B:
1:  513  152    6  288 -332   23   83 -217  185  -24 -126  164  145  -75 -138 -272  191  209 -114 -339  -79  -24 -314 -175  -23   40 -181   33 -205  172 -140  203  -51  -88 -232  189
2:  226   34 -163  331  -84  -82  125 -214   53  -60  -12   75  115  251  -30  -19  165  181    3 -423  -26  -76 -104  -34   66  -33 -180  182  -49  116   23   40   58   78 -249 -100
3:   55   18 -277   59  157  147   95  259   89 -134 -182 -157 -246   12   65   36    1 -375  -23  -34  117  -34 -104   22  141 -216  -13   -1  242  222 -121  184  252  -35  -53  -53
4:    1  290   13 -122 -212  -99 -133  -65   61 -127   96 -377  190  102  316  133 -104 -370  -87  138 -386   12 -412  121 -301  104   72  -35 -114  -93 -152 -158 -155 -174  -89 -216
5:  496  145 -147  325 -159  155  278 -407  129   39   28  199  187  116  -85  -42  215  183  -34 -331 -216  -39 -348 -149  -32  115  -72  168 -149  182 -127   31  -77  -56 -338   23
6:  414  159 -393 -145  -28  287  128 -210   79   36  -65  -41  225  -66   84 -132   72 -289  105  333 -194 -144 -228   93   98  -53  431  138  152  -35  -44 -120  -67    3 -241  -14
7:   89   77  -36  206  -45  -75  -41  211 -176 -121 -100  -68    0   87 -107 -113    8  -14  -18 -243   98  -79   25  -37  -87 -315 -119   -9  137  -16  171   94   40    0  101   54
8: -413 -143   86   43  -85  -68 -344  209 -428 -214 -175 -109  189   74  146 -481 -215  154  294  -86   39 -144  383   97   73 -187  265  186  275 -307  126 -177 -206  669  123  -57
9:  151  -38 -379   75  108  -31   77  -33  159  -30 -120  -18  -11  117  -14 -118  145  -75   96  -27  110 -153   61  110  242 -193   77   90  158   39   83   77  174  177 -138  -83
10: -193   51  138  114  -32  191  -79  357 -113 -195 -238 -155 -219  -79  116 -151 -191 -191  -38 -166  -45   73 -195  -90 -137  -96    0  -73  161  196 -292  149  -20   92   85   44
11:  302   30   27  191 -270   95  -21  -34   81 -151  -87   17   99 -161   43 -264   59  -54  -36 -167  -49  -29 -152 -153  117   56 -129   99  -84   55 -215  121  -23   28 -170  163
12: -178  -60 -121  -41  -10  181 -111  116 -175 -181 -170 -155   62    9  251 -219 -162 -196  177   57  -53  -87   43   82  150  -64  275  199  260  -48 -137 -107  -54  359  -98 -127
13:  350  190  -11  167 -414 -290  -98 -455  178  101 -191  221  410  137 -186 -501  212  660   31 -309 -171 -134 -210   81 -153   -9   96   24 -243  -19  115   21 -273  237 -222    5
14:  135    3 -183  235   84   34   59  273 -204 -133 -132  -23  -85   91 -132  -65   41  -95   11 -257  222 -111  109  -54   80 -399 -118   64  272   47  196  134  181   16   54   65
15:  -72   87   45  188   30  285   38  298 -276 -104 -284    5 -161   11  -60 -185 -152  -13    4 -258    7   14 -157 -104 -182 -248  118  -13  287  217 -115  120  -70  123  100   74
16:  116   20 -321  116  219  172  121  322 -285 -141  -58 -135  -93  104  -36   99  -18 -372   48  -43  190 -131  118   -9  117 -425   29  115  409   -6  207   27  213  -50   61   -9
17:   25   83 -220 -133  -71   13 -122 -129  -95   31 -188  -24  283   75   33 -387  -23  112  226  196 -132 -194   32  212  -26 -164  528   91  194 -189  142 -181 -225  399  -48  -85
18:  373   17    5  347 -191   62  112 -122  -12 -181  258  -33  153   -9   79   60  125 -199  -51 -230 -118  -31  -82 -250   92  128 -334  198 -167  -87 -111   -6   20 -134 -179  123
19:  -67  208  -18  -97  -84  -97 -127   62  -76 -188  264 -469  171  130  361  273 -124 -575  -28  229 -327  -21 -194   97 -232   48   24   10  -20 -275  -38 -249  -89 -184   23 -207
20:   96  141 -390 -124   90  -72   -7  138  104  -61 -192 -220  -35  129   55   14   30 -294   -5   99   70 -127 -109  235   60 -322  153  -25  235   76  116   54  187  -52  -64 -194
21:  182   90   38  186  -88 -108  -83  243 -152 -109   47  -88   41  -32 -132 -146   43 -115  -24  -65   61  -88  104 -101 -126 -275 -130  -92   54 -217  221   64   -6  -58  231  219
22: -218   23  -32   23  -15 -134 -158  188    6 -150 -138 -216  -58  111  130 -126  -80 -112   41  -73   -8  -47   -3  117  -45 -140   30  -35  111  -22  -34   29   18  195   46 -127
23:  853  212 -489  277   12  167  474 -317  433  170 -130  275  -43   47 -335   12  430   54 -159 -236   53  -94 -428  -90  100 -157  -97   -4  -51  415  -14  325  237 -343 -347  127
24:  454   57 -216  -26 -290  -94  -28 -476  353    3  132  -10  406  -69  131 -267  226  -50  107  221 -255 -148 -109   63  189  231  140  147 -262 -250  -72 -116 -118  122 -317   24
25: -172  -28  -32   96  -89  -82 -166  -25 -156  -55 -242   48  166  149   -4 -446  -51  351  211 -179  -29 -133  129  124  -16 -160  264   97  153  -89   97  -70 -182  536  -12  -78
26:  102  -23 -284    3  169  450  184   58    4  -44 -143  -12 -102  -80   92 -124  -35 -322  134  162  -69  -61 -109  -28  154  -56  338  111  278  120 -228   13   30  176 -118   23
27:  272  -34 -282   92  -54 -117  -10  -35  255   -3 -230   94   13  -25 -138 -380  201  129   73  -72  179 -155   81   75  248 -203   40    5   55   40   85  188  131  217 -102   80
28: -107  144  150  -43   -1  -60 -220  470 -225 -121   63 -301  -53 -105    0 -113 -154 -408   16  285  -57  -47   90  -17 -341 -305  106 -269  158 -361  175  -43 -121  -41  472  205
29:  112   61 -261  -15   -7 -118  -19   98  259  -98 -128 -182  -80   37   73  -51   88 -249  -37   25   62  -75 -104  123  123 -153  -40  -47   58   78  -34  144  201  -16  -86  -88
30: -510  -79  108 -104  -47  -37 -347  268 -137 -180 -254 -218  -10  -18  235 -442 -254  -26  216   94  -53  -60  153  154  -30  -93  324  -16  205 -154 -128  -78 -180  584  150  -90
31:  154   -2  -45   95 -258   -3  -63 -238  193 -102 -109    3  184  -26  155 -303   69   76   61 -124 -148  -52 -154    4  141  168   38  147 -130   36 -245   22  -86  235 -289  -35
32: -159  -19  203  111  -65 -145 -248  426 -241 -281  224 -350   -7  -74  154  -18 -128 -460   16   94  -14  -31  238 -106 -103 -136 -211  -84   38 -413   83  -63  -13    0  334  144
33:  -53   24   58  118 -141  -82 -163  231  -87 -224  -86 -195    3   -2  124 -134  -76 -154  -23 -170   15  -20  -14  -28   -5 -116 -142   20   55  -40  -63   66   22   67   30    3
34:  201   47 -214  -17  -77  -71  -55   80  193 -144  -36 -202    8  -58  125  -58   74 -355  -24   98   18  -83  -73   61  153  -91  -59    4   20  -33  -52   92  156  -74  -94   -7
35:  170    4  -59  391   -5  334  252   45 -212 -301  167 -139  -38  112  254  360  -39 -431  -89 -427 -109   59 -233 -276  118  103 -373  341   72  211 -308   -6  152 -209 -294  -95
36:  252  -41 -232  -25 -144 -215  -81 -242  440  -17   31  -44  172  -52   75 -302  218  -54  111  198  -59 -147   59  113  246   83   74    8 -168 -205  -19   17   29  224 -161   30
37:  585   34 -454  189 -135 -148  175 -539  267   62   58  167  372  201  -86 -142  373  220   98 -154  -30 -226  -15   80  301   -7   11  280 -119  -60  186  -39   68  106 -427  -85
38:  539   52 -376   43 -195  198  146 -391  177  -70  -34   40  314  -36  143 -132  169 -148   65    9 -133 -133 -219    5  349  123  123  346  -24   59 -158  -53   36   20 -507  -60
39: -371   85  285 -103 -224 -487 -473  239   75 -184  104 -419   87    9  221 -218 -129 -182   31  205 -189  -19   89  146 -311  -15  -23 -279 -160 -450   41  -96 -195  184  334  -19
40:  459  234  -35  207 -216 -145   36   85  257   -5 -211   45  -79  -59 -265 -179  195   73 -234 -279   88   -9 -326  -82 -159 -237 -262 -227 -110  231   16  366  110 -293    0  205
41:  677   91 -219  297 -338 -317   53 -380  301    0  -10  178  308   74 -204 -239  396  313  -77 -353   68 -155  -81  -37  180  -66 -313  114 -269    2  188  160   90  -83 -313   93
42:  133   24 -435  -39   93  206  153 -294   83   79 -199   82  143  164   63 -203   80   77  220   74 -122 -168 -104  183  163  -56  483  212  213   87  -34 -104  -56  366 -299 -194
43:  -82   29  -14  141   82   -5  -32  257 -302 -234  312 -337   33  135  189  248  -92 -530   39   61 -101  -57  127  -66  -99 -122 -129   70  132 -326  113 -186   23  -80  181  -41
44:   54 -306  160  206 -403  -21 -304  -58    2 -290 -114   82  264 -288  188 -702    1  170  214 -174   65 -112  323 -153  487  196 -103  312 -108 -221 -242   29 -103  595 -209  219
45:  261  119 -504   43   81  -91  167 -109  414   72 -417   65 -133  210 -124 -102  232  137  -66 -246  158 -104 -286  221  158 -270   57  -17  127  452    0  295  288   24 -306 -216
46:  159 -155  173  242 -100  410   35  124  -81 -157   62   83  -32 -369   48 -390  -29 -225  130   92  -97   -4  109 -350  141  151   43   70    1 -163 -318   43 -141  254   76  442
47:  181 -225   28  261 -364   -6 -168 -196   34 -203 -191  185  269 -145   79 -628   82  335  175 -331   74 -123  188 -115  454  129  -78  334  -87  -51 -178   69  -71  528 -322  135
48:   -7  108 -252   22  161   16   62  132 -333 -227  400 -463  144  292  318  528  -81 -736   42  152 -171 -102   34   67  -58 -136  -48  204  209 -322  193 -325   93 -228    6 -272
49:  122  -53 -449   76  117   41   65   29 -105 -116 -162  -52   67  185   44  -61   65 -113  137 -122  177 -194  134  136  323 -304  105  268  326   43  163   -8  205  190 -203 -185
50:   50  -38 -363   64  179   48  101   29    1  -62  -32  -77  -15  156   49  -10   75 -198  135   32   58 -149  101  100  188 -199  136  127  226  -36  100  -23  139  179  -78 -116
51:  360  -25  -17  408 -152  -10   38  142 -204 -244   99  -10   83   -9  -56  -25   96 -142  -61 -382  156  -78  114 -252  169 -171 -443  198   22  -66  104  101  155 -130  -55  172
52:   72  183  -53   73   28   38   87  -53   15   14  167 -140   43  123   42   90   23 -219   16  122 -292  -29 -194    1 -299  -11  135  -97  -20 -137    0 -115 -144  -47   83  -14
53:  272    7  -22  323  -73  -97   66  -79  -18  -64  214   32  132   70  -99  -79  177    6   38 -157  -41 -102  115 -149   -8  -53 -190   45  -98 -224  142   -9  -22   37   35  162
54: -149  -32  -19 -232 -225  -14 -360  153   28 -196 -289 -222  138 -212  275 -507 -165 -170  145  250  -39 -100   45  164  174  -34  313   53  121 -146 -178  -29 -104  391  -51  -23
55: -120   80  129   17 -151 -296 -287  233  -29 -144   26 -259   55    7   57 -200  -54 -138   12   65  -52  -61   82   65 -190 -157  -41 -167  -31 -297  119  -10  -86   94  242   49
56:  -70  189 -116 -182  -32 -271 -233  111 -187 -143  305 -481  284  180  249  169  -83 -517   71  398 -217 -149   95  215 -231 -172  142  -24   81 -552  317 -339 -104  -82  196 -180
57:  -20  -26  201  295 -266   -3 -123   65 -116 -219 -139    2   61  -15   88 -275  -60  142   -6 -433  -39    9  -75 -145    2   43 -205  125  -50   72 -203   91  -83  201 -104   55
58:  182  352  -16 -122 -136    2  -56  -15   87  121 -132  -85  106  -25 -108 -229    1  -28  -33  242 -275  -47 -365  102 -466 -160  383 -279    0  -64   48   -9 -266  -63  157   89
59:  -42  -69  -13 -118  -86   -1 -300  461 -138 -295  -38 -345    8 -272  209 -253 -148 -567   78  306  124 -103  253    8  192 -213   32   -1  207 -319   11    7   77   96  195  154
60:  407   15 -452   22  -33   32  117 -292  206   14  -62   53  221   68   10 -174  223  -33  125   61   -4 -203  -19  117  305  -76  183  211   68  -18   74  -24   85  138 -322  -71
61:   54  108   52  139 -202   15  -66  -24 -163 -166    0 -137  192   88  159  -70  -66  -74    0 -188 -176  -33 -167  -32 -100   14  -32  147    0  -42  -83  -83 -120   43 -119  -80
62:  236  103  -47  150 -101 -138  -52  103 -121 -132  204 -175  156   44   -4   26   66 -265  -21   10  -32 -106   69  -56  -81 -171 -155    2   -4 -290  213  -59   14 -146  111   93
63:  273  -62  325  176 -251  100 -208  543   -4 -274   30 -122 -152 -587  -59 -417  -31 -461  -88  158  141   15  155 -374   66  -92 -310 -213  -66 -255 -165  279   33 -120  351  652
64:  112  135    8   77   60  142   49  157 -106    4   84  -74  -21  -57  -88 -108  -12 -238   51  202 -142  -52  -32  -88 -267 -160  196 -169  100 -206   68  -47 -144    5  265  219
65: -401  139  142  -19   34   85 -157  404 -223 -194 -139 -341 -172   71  226   12 -290 -334  -19  -25 -153   63 -196   44 -326 -141  113 -121  213   51 -189  -16  -92   68  195 -126
66:  165  226 -236 -138  292  410  171  597   65  -24 -220 -241 -481 -250  -78   87  -83 -763 -145  383   69   35 -316  -40 -191 -405  214 -361  385  232 -140  283  208 -385  301  224
67:  208   80 -170  -40   82  140  -34  411 -209 -127   -2 -205  -43 -157  -39  -79  -38 -530   32  290  122 -130  129  -30   14 -389  114  -69  307 -222  199   20   97 -128  245  214
68: -280   85  -24  103  166  142    5  333 -255 -125 -147 -190 -188  167   74   46 -185 -203   29 -137  -40    7  -98   29 -224 -256  121  -47  306  104  -40   13  -11  106  159 -119
69:  493  -87  -60  556 -261 -246  101 -266  190  -96   35  255  148  106 -203 -222  359  389  -43 -635  150 -102   71 -202  260   -5 -533  186 -259   56   68  225  149   67 -266  149
70: -123  203  190  -99 -163  -30 -258  284  -71  -77 -159 -208   -1 -117   41 -303 -168 -144   -9  169 -164   -5 -164   42 -372 -157  229 -257   64 -133  -59   21 -227   77  281  120
71: -413 -181 -124   87  216  477    2  451 -362 -308 -375 -159 -283   16  287 -115 -323 -318  149 -212  129   -4   40  -23  266 -181  180  277  542  297 -339   55  133  400  -86 -158
72:  229  182   58  158 -295  -39  -30 -143  137  -45 -156   20  123   17   -9 -234   56  162  -86 -263 -172    8 -353  -49 -164   42  -55  -13 -153  145 -168  103 -126    3 -161   29

 -16 -150   -1  -21 -165  -21  258   74  146  -80  185   11  -18 -177 -278 -200  -25  -40  -26  -70  200   47 -453  -96  -32   51  216  -69 | 27
 111  -39  -56  -21  -51 -209 -161   32  252   66  -64 -105 -164   96  -52   -8 -145 -103  -33  -27   31  124   23 -490 -263  210  -47  233 | 42
 263  -78  -41  -70   10  285   60  -88   24  293  114  177  173  -29 -460   -2 -137  -54  324  -22  -39  435 -377 -141   -1  367   80   57 | 16
  51  117   39 -111  -57 -212   18 -313   56 -169   15 -107 -111 -132  209 -334  -58  339 -184 -104   50  -62   44 -104  -28 -324 -156  -21 | 70
-137   96   21  -80  177  211 -425  196 -352  374 -476  169  -50  231  -66   42  402 -262  291   73 -219 -211  434 -297 -110  242 -526  110 | 35
  95   55  115 -186   33 -224  121 -109   10 -232 -298 -296  -38   73  402 -175 -410 -517   24  -90 -185  419  -60 -507   25   69 -105  122 | 8
-135  135  129 -121    0  -32  -97  -50  -72  -48  -78   91  -46 -125   64 -354   59   63 -103  -76  -27 -182   -8 -222 -117 -137 -224   -2 | 1
 -26 -222  -40   55 -136  185   27  236  299  157  144    4 -115   34 -275  145  151  -24 -256   76  264  157 -177 -121 -229  123    9   64 | 20
-116  -48   46  -48  -70   72   83   59   85  -32  -28  -65 -125   -7  -93 -131  162  -75 -153   -4  126  -95 -103 -120  -97  -61  -12    4 | 22
-195  156  148 -121   15  -42 -141  -42   18  -96 -111    5 -133  -55  155 -328  108   51 -264  -33   10 -226   99 -258 -188 -208 -247   48 | 72
  73   36    1 -199  -36 -243 -259   57  -46   43 -117   70  -11  -81    5 -134   41   -4   88  -42 -120  123   75 -454  -44  160 -129   70 | 26
-236  168  191 -168   76  -65 -103   57 -209 -116 -347  -16  -80   -2  238 -357   40 -333   -4  -82 -146 -216  101 -357  -77  -56 -310   36 | 57
 159 -150  -93    1  -94  140  120  -43  252  119   82 -137 -112  106 -232  139   39   -4  -76   44  146  283 -144  -98  -83  115  117   92 | 37
 306   26 -151 -323 -117  -44  158 -482  205 -143  156 -314 -191  -50 -124  -17  372  576 -207   69   83  230  107   91  257 -328  434  -46 | 24
-166 -208  -31   25 -170  115   80  266  157   56   81    4 -148  -34 -222   35  350    6 -238   56  285  -92 -112  -15 -118   -8   -3  -66 | 29
 267  204   11 -181  -62  -45   27 -607  256 -102  325  -25  -62 -218  -88 -365 -121  750 -237  -87   72  108 -129  -16  -51 -359  134   32 | 58
-130    8   98  -20   31  213  -35  120   13  121 -115   47  -48   73 -111 -103   47 -249  -40    0   23  -22  -88 -233 -194  108 -177   94 | 2
 442  173  -82 -244  -21   12  150 -720  -22   -9  266   58  115 -252 -283 -354 -108  689  236 -128  -81  256 -244  110  235 -185  246  -73 | 64
  97 -199 -205  -34 -230 -122  299 -134  191 -115  157 -266 -238  -53 -204    4  349  358 -122   17  309  -80  -57  187  141 -224  293 -129 | 36
  16  -89  -31   -7 -113  -10  240 -157   63 -109    0 -198 -130  -11  125  -81   91  159 -165  -28  174   29   -5  120   57 -272 -125 -104 | 55
 137 -145 -108   26   17  116  -40  -36 -115  238 -265 -121  -51  231  150  284  157  -32  108   66   -1  269  324   11   60   43 -472  -17 | 43
 -33 -211  -45   42 -141   45   97  234  156   93   58   -3  -69   -4 -234   44   65 -171  -44    6  184  111 -227 -166 -121  183   19   11 | 9
 102 -213  -94  117  -57  113   37  187  174  248  -41  -11  -53  168 -350  148 -105 -340  207    0  101  206 -239 -283 -199  422   16  162 | 49
 -30  132   49  -39   65    2 -260  -77  -41  129 -160   82  -87   45    2 -193   38   60   17  -34  -62 -156  164 -289 -208   14 -321  127 | 5
-154  -36    6  -22  -32 -450   14  161 -152 -201 -458 -255 -191  114  343 -211  -72 -527  177 -122  -61 -248  139 -440  -30   67 -255   44 | 47
 223 -140 -168   -2 -112    7   90 -105  242  120  124 -113 -117   56 -360   77   71  143   63   19  145  159 -144 -101  -48  139  233   85 | 60
   2  111   42  -97   71   18 -157 -126  -18   58 -248 -117 -135  151  155  -81   77  -42  -50    5  -82  -27  265 -248 -105  -57 -284  126 | 61
-101  -96   23   92 -101  159 -138  221  103  267  214  348   44 -167 -427 -139   74  153  -37  -45  194 -119 -297 -148 -298  190 -158   11 | 23
 194 -268 -157  129 -122 -181   -6   77  -16  175  -97  -39   25   57  157  213 -170   -7  158  -46   91  355   58 -117  -15  164 -488  -42 | 67
 119  -37   -6  -90  -21   83  143 -175 -103   29  -58  -36   50  -36   33  -80  -17   53   95  -49  -12  240  -71   22  125  -59 -176  -87 | 53
 175 -256 -260   78 -159 -277  171  -77  -47   32 -133 -241 -150   91    4  125  146  110  246  -47  155   -8  126   87  168    4 -119 -114 | 59
 477  -73 -158 -212  -56  338  248 -546  287   80  200 -326  -89  135  -94  327  226  526 -261  163   98  731   98  263  242 -258  234  -12 | 56
